Below is a small trained network, with its code and all its weights. Each question gives an input and a class and asks what happens when units are switched off, that is, made to give their printed mean instead of their output.

import numpy as np


def w(rows, s, z=0):
    codes = np.array(rows[::2]) - 128.0
    scale = np.full(codes.shape[1], s)
    scale[-1] = z or s
    return codes * scale


def norm(h):
    return h / np.sqrt((h * h).mean(-1, keepdims=True) + 1e-5)


def f(y):
    return y / 2 * (1 + np.tanh(0.7978845608 * (y + 0.044715 * y**3)))


def log_softmax(a):
    a = a - a.max(-1, keepdims=True)
    return a - np.log(np.exp(a).sum(-1, keepdims=True))


def net(x, mask):
    res = np.array(x, float).reshape(1, 6) / 4 @ E
    u = 0
    for l in range(2):
        y = f(norm(res) @ A[l][:, :-1].T + A[l][:, -1])
        res = res + np.where(mask[u : u + 16], y, B[l][:, -1]) @ B[l][:, :-1]
        u += 16
    return log_softmax(norm(res)[-1] @ U[:, :-1].T + U[:, -1])


A, B = {}, {}
E = w([
[157,142,143,74,29,214,183],'x0',
[77,128,171,5,120,127,85],'x1',
[134,159,60,86,180,171,142],'x2',
[70,33,107,177,61,109,61],'x3',
[69,221,156,193,111,43,169],'x4',
[210,129,200,179,127,165,73],'x5',
],0.011)
A[0] = w([
[121,119,118,37,94,208,124,56],'0.n1',
[245,139,254,144,93,199,90,171],'0.n2',
[100,147,132,138,125,118,163,72],'0.n3',
[128,201,95,151,61,160,174,84],'0.n4',
[109,94,149,31,100,195,133,43],'0.n5',
[150,44,131,170,137,132,76,91],'0.n6',
[108,65,74,140,136,169,165,100],'0.n7',
[135,59,123,183,122,145,28,100],'0.n8',
[79,121,169,48,141,201,182,18],'0.n9',
[70,137,138,141,113,42,163,2],'0.n10',
[181,161,131,66,205,139,132,145],'0.n11',
[119,186,144,114,136,41,88,79],'0.n12',
[50,131,60,124,116,60,134,34],'0.n13',
[169,136,104,107,155,149,191,63],'0.n14',
[82,116,99,179,87,74,125,114],'0.n15',
[116,195,67,155,101,204,188,91],'0.n16',
],0.014,0.0083)
B[0] = w([
[91,133,97,79,78,142,114,183],'0.n1',
[145,112,247,167,68,173,140,245],'0.n2',
[74,96,133,155,140,148,122,130],'0.n3',
[91,55,146,130,185,112,183,163],'0.n4',
[63,129,108,80,78,129,46,178],'0.n5',
[62,122,92,124,123,144,157,171],'0.n6',
[197,140,115,122,95,145,163,155],'0.n7',
[38,128,98,128,171,139,180,187],'0.n8',
[71,90,125,88,103,123,100,162],'0.n9',
[123,131,187,142,101,156,107,161],'0.n10',
[135,133,71,100,161,184,75,213],'0.n11',
[89,146,157,134,169,133,161,171],'0.n12',
[189,136,192,177,109,123,148,173],'0.n13',
[189,137,111,118,172,134,118,155],'0.n14',
[166,95,132,99,115,97,167,187],'0.n15',
[154,129,131,156,180,106,191,175],'0.n16',
],0.014,0.011)
A[1] = w([
[92,153,177,128,127,57,106,142],'1.n1',
[137,149,128,61,71,107,77,1],'1.n2',
[111,105,88,122,99,102,152,12],'1.n3',
[121,171,165,174,101,145,163,125],'1.n4',
[73,122,133,138,169,110,97,182],'1.n5',
[111,136,198,108,112,6,101,170],'1.n6',
[113,142,132,89,65,146,133,33],'1.n7',
[133,220,123,236,158,68,113,120],'1.n8',
[114,139,81,96,172,117,141,91],'1.n9',
[117,127,122,171,145,149,95,7],'1.n10',
[103,108,219,172,121,61,141,75],'1.n11',
[135,161,143,94,167,90,61,198],'1.n12',
[137,60,91,155,62,62,151,31],'1.n13',
[90,141,99,148,156,106,98,2],'1.n14',
[131,68,111,161,127,124,56,5],'1.n15',
[93,135,175,138,144,172,142,96],'1.n16',
],0.017,0.0039)
B[1] = w([
[188,116,112,174,131,151,185,191],'1.n1',
[82,67,120,80,67,182,71,164],'1.n2',
[132,161,140,89,156,101,132,139],'1.n3',
[129,120,149,148,100,75,172,201],'1.n4',
[103,118,139,128,129,94,196,180],'1.n5',
[213,55,161,209,110,144,230,217],'1.n6',
[88,86,118,114,111,92,84,167],'1.n7',
[7,60,158,57,108,96,133,195],'1.n8',
[117,150,92,139,168,52,132,167],'1.n9',
[86,75,142,107,160,191,133,125],'1.n10',
[145,69,198,158,100,113,203,255],'1.n11',
[59,122,163,126,101,116,185,166],'1.n12',
[100,168,40,60,166,79,117,172],'1.n13',
[130,164,122,135,167,70,137,135],'1.n14',
[69,90,116,109,163,120,146,125],'1.n15',
[196,93,125,90,85,128,138,193],'1.n16',
],0.012,0.011)
U = w([
[254,188,113,134,167,165,116,101],'0',
[81,140,75,104,187,96,154,149],'1',
[141,149,125,146,125,124,83,2],'2',
[91,115,125,58,89,178,32,188],'3',
[142,88,200,156,104,134,186,202],'4',
],0.025,0.0085)

Each question gives the input, the list of numbers given to net, and the class t.
The units are the neurons (one row each of A and B). Each row of codes is followed by its name. A weight is (code - 128) times the scale printed after its matrix; where a second scale follows, it is the last column's (A, B and U).
mask holds one flag per neuron, layer by layer. A switched-off neuron (its flag False) gives its mean, the last column of its row in B, instead of its output. The means were averaged over made-up inputs and are rounded, as every weight is.
A unit's drop is (log p(t) with every unit on - log p(t) with that unit switched off) / (log p(t) with every unit on - log p(t) with every unit switched off).
The circuit of an input: a set's keep is (log p(t) with only the set's units on - log p(t) with every unit switched off) / (log p(t) with every unit on - log p(t) with every unit switched off). Starting from the 12 units with the biggest drops (on a tie, the unit counted first), units are removed one at a time, each time the one whose removal leaves the highest keep (on an exact tie, the one counted first), for as long as the keep stays at least 0.8.
circuit, biggest first: the units of the circuit, biggest drop first
k most important neurons: the k neurons with the biggest drops, biggest first
k most important neurons of layer l: the k neurons of layer l with the biggest drops, biggest first
drop of u: that unit's drop, to one decimal
input [-6,5,-2,-6,2,-2], class 1: circuit, biggest first => [0.n2]
input [-2,-7,1,-6,-1,1], class 0: circuit, biggest first => [0.n11; 1.n11; 0.n14]
input [-5,5,-5,1,-7,-4], class 1: circuit, biggest first => [0.n2; 0.n8]
input [5,-1,-1,7,1,-3], class 1: circuit, biggest first => [0.n2; 1.n13]
input [0,6,1,-8,2,-7], class 1: 2 most important neurons => [0.n2; 1.n9]
input [1,-8,-2,-7,5,-3], class 1: 2 most important neurons of layer 0 => [0.n2; 0.n13]
input [2,4,-5,2,-2,1], class 3: 2 most important neurons of layer 0 => [0.n5; 0.n1]
input [2,-4,3,-7,-2,7], class 0: 2 most important neurons of layer 0 => [0.n11; 0.n14]
input [3,-5,4,2,-6,-4], class 0: 3 most important neurons => [0.n7; 0.n16; 1.n8]
input [0,-4,8,3,-5,-2], class 0: 2 most important neurons => [0.n7; 1.n8]
input [7,-3,5,3,-1,-8], class 1: drop of 0.n16 => 0.3
input [-6,-6,0,-6,-5,-2], class 0: drop of 0.n2 => -0.1
input [-3,-6,-7,4,-2,-2], class 1: drop of 0.n2 => 0.1
input [4,-6,-1,-3,-5,-5], class 0: drop of 1.n6 => 0.0
input [6,6,-1,-8,2,7], class 3: most important neuron => [0.n11]
input [4,2,-4,4,-3,3], class 3: 2 most important neurons of layer 0 => [0.n5; 0.n1]
